Here is a tiny trained network, its code and every weight. The questions are about switching its units off for an input and a target symbol, where a switched-off unit gives its printed mean instead of its output.

import numpy as np


def w(rows, s, z=0):
    codes = np.array(rows[::2]) - 128.0
    scale = np.full(codes.shape[1], s)
    scale[-1] = z or s
    return codes * scale


def f(y):
    return np.maximum(y, 0)


def softmax(a):
    e = np.exp(a - a.max(-1, keepdims=True))
    return e / e.sum(-1, keepdims=True)


def log_softmax(a):
    a = a - a.max(-1, keepdims=True)
    return a - np.log(np.exp(a).sum(-1, keepdims=True))


def net(x, mask):
    ids = ['αβγδεζηθλμξτφω'.index(c) for c in x.split()]
    T = len(ids)
    res = E[ids] + P[:T]
    q, k, v = (res @ M[0].T for M in (Q, K, V))
    z = softmax(np.where(np.tri(T) > 0, q @ k.T / 2**0.5, -1e9)) @ v
    res = res + np.where(mask[0], z, O[0][:, -1]) @ O[0][:, :-1]
    y = f(res @ A[0][:, :-1].T + A[0][:, -1])
    res = res + np.where(mask[1:17], y, B[0][:, -1]) @ B[0][:, :-1]
    return log_softmax(res[-1] @ U[:, :-1].T + U[:, -1])


Q, K, V, O, A, B = {}, {}, {}, {}, {}, {}
E = w([
[251,205,171],'α',
[118,130,142],'β',
[134,114,109],'γ',
[130,110,129],'δ',
[131,119,105],'ε',
[119,120,115],'ζ',
[118,119,124],'η',
[172,130,40],'θ',
[141,110,118],'λ',
[141,98,115],'μ',
[122,140,124],'ξ',
[120,166,140],'τ',
[134,139,130],'φ',
[124,248,23],'ω',
],0.024)
P = w([
[210,176,231],'0',
[126,131,82],'1',
[24,178,88],'2',
[211,193,248],'3',
[134,111,75],'4',
[30,191,98],'5',
[207,199,251],'6',
[136,104,72],'7',
[38,196,110],'8',
[201,191,254],'9',
[137,106,72],'10',
[44,193,108],'11',
],0.007)
Q[0] = w([
[79,80,42],'head 0',
[254,80,156],'head 0',
],0.01)
K[0] = w([
[4,113,199],'head 0',
[169,182,106],'head 0',
],0.019)
V[0] = w([
[178,71,20],'head 0',
[166,255,56],'head 0',
],0.0071)
O[0] = w([
[156,60,57,195],'head 0',
[120,254,69,253],'head 0',
],0.0059,0.0033)
A[0] = w([
[103,96,112,86],'neuron 0',
[142,145,83,48],'neuron 1',
[124,120,252,2],'neuron 2',
[138,52,120,86],'neuron 3',
[69,86,64,105],'neuron 4',
[118,126,132,70],'neuron 5',
[159,114,180,28],'neuron 6',
[102,66,105,70],'neuron 7',
[31,140,158,30],'neuron 8',
[120,117,70,80],'neuron 9',
[165,78,197,54],'neuron 10',
[113,166,142,7],'neuron 11',
[76,106,196,184],'neuron 12',
[146,103,96,175],'neuron 13',
[159,139,202,116],'neuron 14',
[86,166,141,124],'neuron 15',
],0.017,0.0078)
B[0] = w([
[149,135,148,136],'neuron 0',
[148,92,122,185],'neuron 1',
[133,138,2,142],'neuron 2',
[89,115,148,160],'neuron 3',
[115,90,91,230],'neuron 4',
[107,148,111,128],'neuron 5',
[152,177,159,135],'neuron 6',
[152,131,176,149],'neuron 7',
[222,160,171,139],'neuron 8',
[72,149,155,199],'neuron 9',
[226,119,93,146],'neuron 10',
[161,87,141,138],'neuron 11',
[125,70,154,173],'neuron 12',
[143,160,162,253],'neuron 13',
[78,112,142,172],'neuron 14',
[133,137,81,174],'neuron 15',
],0.044,0.0053)
U = w([
[139,136,145,58],'α',
[184,107,186,37],'β',
[80,155,139,90],'γ',
[106,64,138,16],'δ',
[70,216,117,150],'ε',
[125,130,122,166],'ζ',
[148,93,120,47],'η',
[71,135,135,87],'θ',
[106,171,152,184],'λ',
[77,113,197,231],'μ',
[143,187,107,208],'ξ',
[151,246,169,254],'τ',
[122,161,139,83],'φ',
[88,141,102,12],'ω',
],0.011,0.0051)

Each question gives the input, a string of symbols that net reads in full, and the target symbol t.
The units are the heads (2 rows each of Q, K, V and O) and the neurons (one row each of A and B). Each row of codes is followed by its name. A weight is (code - 128) times the scale printed after its matrix; where a second scale follows, it is the last column's (O, A, B and U).
mask holds one flag per unit, heads first, then neurons. A switched-off unit (its flag False) gives its mean, the last column of its rows in O or B, instead of its output. The means were averaged over made-up inputs and are rounded, as every weight is.
A unit's drop is (log p(t) with every unit on - log p(t) with that unit switched off) / (log p(t) with every unit on - log p(t) with every unit switched off).
The circuit of an input: a set's keep is (log p(t) with only the set's units on - log p(t) with every unit switched off) / (log p(t) with every unit on - log p(t) with every unit switched off). Starting from the 12 units with the biggest drops (on a tie, the unit counted first), units are removed one at a time, each time the one whose removal leaves the highest keep (on an exact tie, the one counted first), for as long as the keep stays at least 0.8.
units of the circuit, in order: the units of the circuit, biggest drop first
most important unit: the unit with the biggest drop
top k neurons: the k neurons with the biggest drops, biggest first
drop when u is switched off: that unit's drop, to one decimal
input ζ ω μ μ μ ε ξ δ μ ξ, target ξ: units of the circuit, in order -> (head 0; neuron 15; neuron 9)
input δ β ω μ τ μ γ, target ξ: top neuron -> (neuron 15)
input θ τ μ δ δ δ μ δ μ μ γ, target μ: top 2 neurons -> (neuron 3; neuron 15)
input ζ μ μ μ φ μ μ μ μ μ δ, target μ: units of the circuit, in order -> (head 0; neuron 3; neuron 7)
input δ ζ ζ μ δ μ μ ζ ξ μ, target β: top 2 neurons -> (neuron 10; neuron 4)
input ω μ μ δ, target ξ: top 2 neurons -> (neuron 15; neuron 13)
input μ ζ δ α τ ζ μ δ μ λ θ, target μ: units of the circuit, in order -> (neuron 9; neuron 1)
input τ θ η μ ζ δ ξ μ ξ η, target τ: units of the circuit, in order -> (head 0; neuron 4; neuron 12)
input μ η ζ δ γ δ μ λ, target μ: units of the circuit, in order -> (neuron 3; head 0; neuron 15)
input μ θ ξ, target ξ: top 4 neurons -> (neuron 15; neuron 8; neuron 13; neuron 9)
input μ δ μ η λ, target μ: units of the circuit, in order -> (head 0; neuron 3; neuron 15)
input θ δ δ η δ δ ε, target τ: units of the circuit, in order -> (neuron 4; neuron 12)
input δ ω δ μ μ θ δ θ μ η, target τ: top 3 neurons -> (neuron 4; neuron 12; neuron 14)
input ξ μ μ θ, target τ: units of the circuit, in order -> (neuron 13; neuron 4)
input ξ μ α μ ξ θ μ μ δ θ, target τ: top 2 neurons -> (neuron 4; neuron 13)
input μ ξ τ η θ ξ, target τ: units of the circuit, in order -> (neuron 8)
input μ ξ ω μ, target ξ: units of the circuit, in order -> (head 0; neuron 15; neuron 9)
input θ μ θ, target μ: top 2 neurons -> (neuron 9; neuron 13)
input μ μ λ τ ζ η ζ, target μ: top 4 neurons -> (neuron 14; neuron 12; neuron 4; neuron 15)
input ξ ω ξ μ ω η μ ε μ φ, target ξ: most important unit -> head 0
input ξ θ μ τ ε μ ζ, target τ: top 3 neurons -> (neuron 4; neuron 12; neuron 14)
input η τ δ μ μ τ μ μ μ η, target δ: drop when neuron 13 is switched off -> 0.3
input δ μ θ μ μ δ δ, target τ: drop when neuron 13 is switched off -> -0.1
input δ δ θ μ τ λ δ μ ζ τ δ β, target β: drop when neuron 4 is switched off -> 0.1
input μ δ μ μ, target β: drop when neuron 12 is switched off -> 0.1
input δ η ξ θ θ α ε μ, target μ: top 2 neurons -> (neuron 3; neuron 15)
input φ ξ μ φ ω ω μ, target ξ: top neuron -> (neuron 1)
